Here is a tiny trained network, its code and every weight. The questions are about switching its units off for an input and a target symbol, where a switched-off unit gives its printed mean instead of its output.

import numpy as np


def w(rows, s, z=0):
    codes = np.array(rows[::2]) - 128.0
    scale = np.full(codes.shape[1], s)
    scale[-1] = z or s
    return codes * scale


def f(y):
    return y / 2 * (1 + np.tanh(0.7978845608 * (y + 0.044715 * y**3)))


def softmax(a):
    e = np.exp(a - a.max(-1, keepdims=True))
    return e / e.sum(-1, keepdims=True)


def log_softmax(a):
    a = a - a.max(-1, keepdims=True)
    return a - np.log(np.exp(a).sum(-1, keepdims=True))


def net(x, mask):
    ids = ['αβγδεηθλμξπσφψω'.index(c) for c in x.split()]
    T = len(ids)
    res = E[ids] + P[:T]
    u = 0
    for l in range(2):
        q, k, v = (res @ M[l].T for M in (Q, K, V))
        z = softmax(np.where(np.tri(T) > 0, q @ k.T / 3**0.5, -1e9)) @ v
        res = res + np.where(mask[u], z, O[l][:, -1]) @ O[l][:, :-1]
        u += 1
        y = f(res @ A[l][:, :-1].T + A[l][:, -1])
        res = res + np.where(mask[u : u + 12], y, B[l][:, -1]) @ B[l][:, :-1]
        u += 12
    return log_softmax(res[-1] @ U[:, :-1].T + U[:, -1])


Q, K, V, O, A, B = {}, {}, {}, {}, {}, {}
E = w([
[105,131,114],'α',
[206,127,145],'β',
[135,101,168],'γ',
[174,143,114],'δ',
[85,65,138],'ε',
[126,137,110],'η',
[98,177,99],'θ',
[145,141,113],'λ',
[177,81,132],'μ',
[183,129,138],'ξ',
[154,125,136],'π',
[254,159,101],'σ',
[161,203,100],'φ',
[128,98,182],'ψ',
[122,132,130],'ω',
],0.027)
P = w([
[101,178,222],'0',
[161,95,74],'1',
[91,198,250],'2',
[167,97,64],'3',
[89,199,249],'4',
[164,102,56],'5',
[89,200,252],'6',
[171,102,53],'7',
[89,202,254],'8',
[171,108,51],'9',
],0.0089)
Q[0] = w([
[168,218,159],'L0H1',
[92,254,160],'L0H1',
[36,32,99],'L0H1',
],0.004)
K[0] = w([
[118,159,182],'L0H1',
[196,176,252],'L0H1',
[199,85,98],'L0H1',
],0.0039)
V[0] = w([
[64,173,179],'L0H1',
[153,84,169],'L0H1',
[113,254,226],'L0H1',
],0.004)
O[0] = w([
[139,166,156,132],'L0H1',
[88,144,77,154],'L0H1',
[63,210,254,251],'L0H1',
],0.0043,0.0025)
A[0] = w([
[121,56,117,83],'L0N1',
[142,113,104,64],'L0N2',
[227,151,219,92],'L0N3',
[103,225,83,95],'L0N4',
[106,65,74,130],'L0N5',
[48,87,117,139],'L0N6',
[101,124,29,125],'L0N7',
[38,14,28,2],'L0N8',
[158,136,147,72],'L0N9',
[89,68,117,141],'L0N10',
[110,160,110,71],'L0N11',
[2,95,177,66],'L0N12',
],0.0099,0.0065)
B[0] = w([
[173,143,109,126],'L0N1',
[157,100,147,113],'L0N2',
[87,109,66,255],'L0N3',
[140,156,78,171],'L0N4',
[207,87,100,137],'L0N5',
[199,153,91,138],'L0N6',
[111,72,104,144],'L0N7',
[67,189,207,139],'L0N8',
[139,109,115,128],'L0N9',
[213,162,86,135],'L0N10',
[155,130,121,117],'L0N11',
[250,172,180,157],'L0N12',
],0.021,0.007)
Q[1] = w([
[193,127,47],'L1H1',
[125,83,115],'L1H1',
[248,112,86],'L1H1',
],0.011)
K[1] = w([
[179,172,2],'L1H1',
[169,89,84],'L1H1',
[210,187,34],'L1H1',
],0.0087)
V[1] = w([
[169,254,68],'L1H1',
[94,134,149],'L1H1',
[206,115,66],'L1H1',
],0.0064)
O[1] = w([
[209,254,171,246],'L1H1',
[99,123,122,107],'L1H1',
[216,163,142,184],'L1H1',
],0.0073,0.013)
A[1] = w([
[205,108,225,70],'L1N1',
[98,188,25,178],'L1N2',
[139,66,69,8],'L1N3',
[130,249,163,73],'L1N4',
[3,199,166,71],'L1N5',
[89,121,224,117],'L1N6',
[192,100,61,112],'L1N7',
[89,36,61,52],'L1N8',
[50,185,123,142],'L1N9',
[109,130,74,81],'L1N10',
[154,185,103,115],'L1N11',
[184,177,172,150],'L1N12',
],0.013,0.012)
B[1] = w([
[152,99,67,190],'L1N1',
[252,121,81,219],'L1N2',
[227,158,194,129],'L1N3',
[39,142,96,250],'L1N4',
[108,101,41,160],'L1N5',
[77,92,214,140],'L1N6',
[14,118,162,185],'L1N7',
[126,38,155,144],'L1N8',
[106,88,166,164],'L1N9',
[124,140,199,137],'L1N10',
[59,103,189,220],'L1N11',
[212,153,160,252],'L1N12',
],0.023,0.025)
U = w([
[161,111,62,76],'α',
[66,100,94,175],'β',
[125,48,186,73],'γ',
[137,65,108,95],'δ',
[133,149,52,105],'ε',
[101,102,64,145],'η',
[75,145,91,157],'θ',
[79,57,128,58],'λ',
[197,70,169,2],'μ',
[196,106,250,112],'ξ',
[82,148,206,154],'π',
[205,141,126,239],'σ',
[98,78,234,193],'φ',
[174,204,153,65],'ψ',
[48,89,156,129],'ω',
],0.011,0.0093)

Each question gives the input, a string of symbols that net reads in full, and the target symbol t.
The units are the heads (3 rows each of Q, K, V and O) and the neurons (one row each of A and B). Each row of codes is followed by its name. A weight is (code - 128) times the scale printed after its matrix; where a second scale follows, it is the last column's (O, A, B and U).
mask holds one flag per unit, layer by layer, with each layer's heads first. A switched-off unit (its flag False) gives its mean, the last column of its rows in O or B, instead of its output. The means were averaged over made-up inputs and are rounded, as every weight is.
A unit's drop is (log p(t) with every unit on - log p(t) with that unit switched off) / (log p(t) with every unit on - log p(t) with every unit switched off).
The circuit of an input: a set's keep is (log p(t) with only the set's units on - log p(t) with every unit switched off) / (log p(t) with every unit on - log p(t) with every unit switched off). Starting from the 12 units with the biggest drops (on a tie, the unit counted first), units are removed one at a time, each time the one whose removal leaves the highest keep (on an exact tie, the one counted first), for as long as the keep stays at least 0.8.
units of the circuit, in order: the units of the circuit, biggest drop first
top k neurons: the k neurons with the biggest drops, biggest first
k most important neurons of layer l: the k neurons of layer l with the biggest drops, biggest first
input γ γ λ λ δ ψ μ, target γ: 4 most important neurons of layer 0 => L0N4, L0N12, L0N3, L0N6
input δ θ ξ, target δ: 3 most important neurons of layer 0 => L0N3, L0N12, L0N4
input θ π β η ε, target ψ: top 2 neurons => L1N12, L1N4
input α π γ λ σ σ β ω, target ξ: units of the circuit, in order => L1N4
input ω θ φ ε φ φ θ, target θ: top 3 neurons => L1N4, L1N11, L0N12
input α σ ψ μ λ β γ ε, target π: top 4 neurons => L1N4, L1N12, L0N10, L1N11
input θ δ γ ε φ φ η ξ, target ψ: top 3 neurons => L0N8, L1N12, L1N9
input ξ θ ε σ θ ξ θ μ, target φ: units of the circuit, in order => L1N7, L1N2, L1N4
input π σ μ η, target φ: units of the circuit, in order => L1N2, L0N3
input ξ β γ θ λ ε ε λ α, target π: units of the circuit, in order => L0N12, L1N2, L1N4, L1N12
input σ θ β η μ, target γ: top 4 neurons => L1N12, L0N12, L1N4, L1N8
input β ε ξ ω δ ψ, target π: units of the circuit, in order => L1N2, L0N6, L1H1, L0N10
input ξ θ δ ω ε ε ξ ψ, target π: top 2 neurons => L1N2, L0N10
input β θ ε γ δ δ β μ σ ξ, target ξ: top 3 neurons => L1N4, L1N5, L0N3
input φ π ω, target ω: 2 most important neurons of layer 0 => L0N5, L0N12
input δ π η ψ η η σ δ α γ, target ξ: top 4 neurons => L1N4, L0N3, L1N2, L1N5
input η σ ω ψ ε γ β β λ δ, target π: 2 most important neurons of layer 0 => L0N6, L0N10
input π λ μ θ σ π, target ξ: top 4 neurons => L1N4, L1N2, L0N3, L1N5
input β γ σ η, target ξ: units of the circuit, in order => L1N4, L1N1
input δ φ ω ω σ γ σ α, target ξ: units of the circuit, in order => L1N4
input π β ξ γ θ θ, target σ: units of the circuit, in order => L1N2
